Here is a tiny trained network, its code and every weight. The questions are about switching its units off for an input and a target symbol, where a switched-off unit gives its printed mean instead of its output.

import numpy as np


def w(rows, s, z=0):
    codes = np.array(rows[::2]) - 128.0
    scale = np.full(codes.shape[1], s)
    scale[-1] = z or s
    return codes * scale


def norm(h):
    return h / np.sqrt((h * h).mean(-1, keepdims=True) + 1e-5)


def f(y):
    return np.maximum(y, 0)


def softmax(a):
    e = np.exp(a - a.max(-1, keepdims=True))
    return e / e.sum(-1, keepdims=True)


def log_softmax(a):
    a = a - a.max(-1, keepdims=True)
    return a - np.log(np.exp(a).sum(-1, keepdims=True))


def net(x, mask):
    ids = ['ΔΠΩαηξστ'.index(c) for c in x.split()]
    T = len(ids)
    res = E[ids] + P[:T]
    u = 0
    for l in range(2):
        q, k, v = (norm(res) @ M[l].T for M in (Q, K, V))
        z = softmax(np.where(np.tri(T) > 0, q @ k.T / 2**0.5, -1e9)) @ v
        res = res + np.where(mask[u], z, O[l][:, -1]) @ O[l][:, :-1]
        u += 1
        y = f(norm(res) @ A[l][:, :-1].T + A[l][:, -1])
        res = res + np.where(mask[u : u + 4], y, B[l][:, -1]) @ B[l][:, :-1]
        u += 4
    return log_softmax(norm(res)[-1] @ U[:, :-1].T + U[:, -1])


Q, K, V, O, A, B = {}, {}, {}, {}, {}, {}
E = w([
[115,79,154,52,154,119],'Δ',
[98,87,178,50,154,119],'Π',
[111,75,134,55,159,128],'Ω',
[110,106,148,42,159,96],'α',
[162,51,141,177,139,174],'η',
[234,69,192,139,158,43],'ξ',
[184,164,201,93,18,149],'σ',
[255,176,70,89,90,183],'τ',
],0.00082)
P = w([
[106,24,17,77,14,87],'0',
[115,40,36,94,35,113],'1',
[128,54,75,92,64,134],'2',
[128,61,105,91,101,146],'3',
[139,66,116,107,129,156],'4',
[133,81,136,112,148,161],'5',
[142,85,155,121,171,166],'6',
[140,94,177,122,193,180],'7',
[146,113,190,139,207,191],'8',
[144,116,200,140,232,194],'9',
[120,107,200,118,254,192],'10',
],0.00084)
Q[0] = w([
[237,1,193,12,237,182],'L0H1',
[231,5,232,1,251,208],'L0H1',
],0.0039)
K[0] = w([
[181,250,225,194,191,252],'L0H1',
[163,216,243,224,219,249],'L0H1',
],0.0033)
V[0] = w([
[34,111,74,133,207,57],'L0H1',
[250,163,11,105,159,169],'L0H1',
],0.0025)
O[0] = w([
[132,80,78,154,254,84,3],'L0H1',
[208,189,89,40,153,212,187],'L0H1',
],0.0028,0.0012)
A[0] = w([
[55,24,180,177,174,94,187],'L0N1',
[75,87,77,108,255,46,79],'L0N2',
[121,40,223,76,204,187,2],'L0N3',
[101,114,41,87,188,187,17],'L0N4',
],0.0017,0.00071)
B[0] = w([
[173,163,125,48,156,183,231],'L0N1',
[163,208,161,124,106,170,189],'L0N2',
[101,146,2,151,118,91,250],'L0N3',
[71,160,145,168,125,31,150],'L0N4',
],0.0019,0.0018)
Q[1] = w([
[107,35,22,3,169,231],'L1H1',
[79,53,20,31,239,229],'L1H1',
],0.0042)
K[1] = w([
[219,234,245,245,228,169],'L1H1',
[143,177,239,230,253,172],'L1H1',
],0.0038)
V[1] = w([
[5,172,79,122,121,160],'L1H1',
[147,197,164,72,119,38],'L1H1',
],0.0025)
O[1] = w([
[22,161,73,43,99,129,3],'L1H1',
[140,205,199,73,165,1,132],'L1H1',
],0.0033,0.00043)
A[1] = w([
[113,86,104,72,61,126,178],'L1N1',
[106,79,218,168,5,154,253],'L1N2',
[158,209,147,104,133,15,128],'L1N3',
[124,58,140,106,72,140,103],'L1N4',
],0.0023,0.00036)
B[1] = w([
[133,156,136,205,141,159,252],'L1N1',
[97,224,91,111,64,3,225],'L1N2',
[165,193,72,244,129,175,178],'L1N3',
[150,158,201,162,107,122,205],'L1N4',
],0.002,0.0015)
U = w([
[236,88,16,47,9,43,254],'Δ',
[10,18,252,10,207,89,90],'Π',
[2,36,12,45,184,63,6],'Ω',
[59,248,67,108,255,86,144],'α',
[22,10,52,253,90,244,19],'η',
[237,40,221,252,227,17,29],'ξ',
[14,225,223,208,5,11,35],'σ',
[224,219,163,37,85,246,134],'τ',
],0.004)

Each question gives the input, a string of symbols that net reads in full, and the target symbol t.
The units are the heads (2 rows each of Q, K, V and O) and the neurons (one row each of A and B). Each row of codes is followed by its name. A weight is (code - 128) times the scale printed after its matrix; where a second scale follows, it is the last column's (O, A, B and U).
mask holds one flag per unit, layer by layer, with each layer's heads first. A switched-off unit (its flag False) gives its mean, the last column of its rows in O or B, instead of its output. The means were averaged over made-up inputs and are rounded, as every weight is.
A unit's drop is (log p(t) with every unit on - log p(t) with that unit switched off) / (log p(t) with every unit on - log p(t) with every unit switched off).
The circuit of an input: a set's keep is (log p(t) with only the set's units on - log p(t) with every unit switched off) / (log p(t) with every unit on - log p(t) with every unit switched off). Starting from all 10 units, units are removed one at a time, each time the one whose removal leaves the highest keep (on an exact tie, the one counted first), for as long as the keep stays at least 0.8.
units of the circuit, in order: the units of the circuit, biggest drop first
most important unit: the unit with the biggest drop
k most important neurons of layer l: the k neurons of layer l with the biggest drops, biggest first
input Π α Π ξ, target ξ: units of the circuit, in order -> [L0H1, L1H1, L0N3]
input α α ξ α, target ξ: units of the circuit, in order -> [L1H1, L0H1]
input τ Δ τ σ σ Π Π Π, target Π: 3 most important neurons of layer 0 -> [L0N2, L0N1, L0N4]
input σ α η η Ω, target η: units of the circuit, in order -> [L1H1]
input σ η η α Ω Π Π Π Π, target Π: units of the circuit, in order -> [L0H1, L0N1]
input τ Δ Δ Π σ, target σ: units of the circuit, in order -> [L1N2, L0N1, L0H1]
input σ α Δ Ω η σ Ω η Π, target η: units of the circuit, in order -> [L1H1, L0N3]
input η Δ Π τ τ Ω η ξ α σ Δ, target σ: units of the circuit, in order -> [L0H1, L1N2]
input Δ σ Π σ Π Π α α, target α: units of the circuit, in order -> [L1H1, L1N3, L0H1]
input ξ τ ξ σ Δ, target σ: units of the circuit, in order -> [L0H1, L1N2, L0N1]
input η α Ω ξ ξ Δ Π Ω η Δ, target η: units of the circuit, in order -> [L1H1, L0N3]
input Δ Ω Δ Ω Ω, target α: units of the circuit, in order -> [L0H1, L0N4]
input Ω Π α Ω, target α: 2 most important neurons of layer 0 -> [L0N2, L0N4]
input Δ σ Π ξ σ Ω Π, target σ: most important unit -> L0H1
input τ Π α Π Π Ω Π Δ η, target η: 2 most important neurons of layer 0 -> [L0N3, L0N2]
input η Δ Π, target η: 2 most important neurons of layer 1 -> [L1N1, L1N2]
input Π σ α Δ α α α Π, target α: 3 most important neurons of layer 0 -> [L0N2, L0N3, L0N1]
input α Π Π Π α α Π Δ, target α: 3 most important neurons of layer 0 -> [L0N3, L0N2, L0N1]
input α ξ η ξ, target ξ: 2 most important neurons of layer 0 -> [L0N3, L0N2]
input τ Π η Δ ξ Ω Δ, target ξ: most important unit -> L1H1
input Ω η τ Π Δ α, target α: 2 most important neurons of layer 0 -> [L0N4, L0N1]
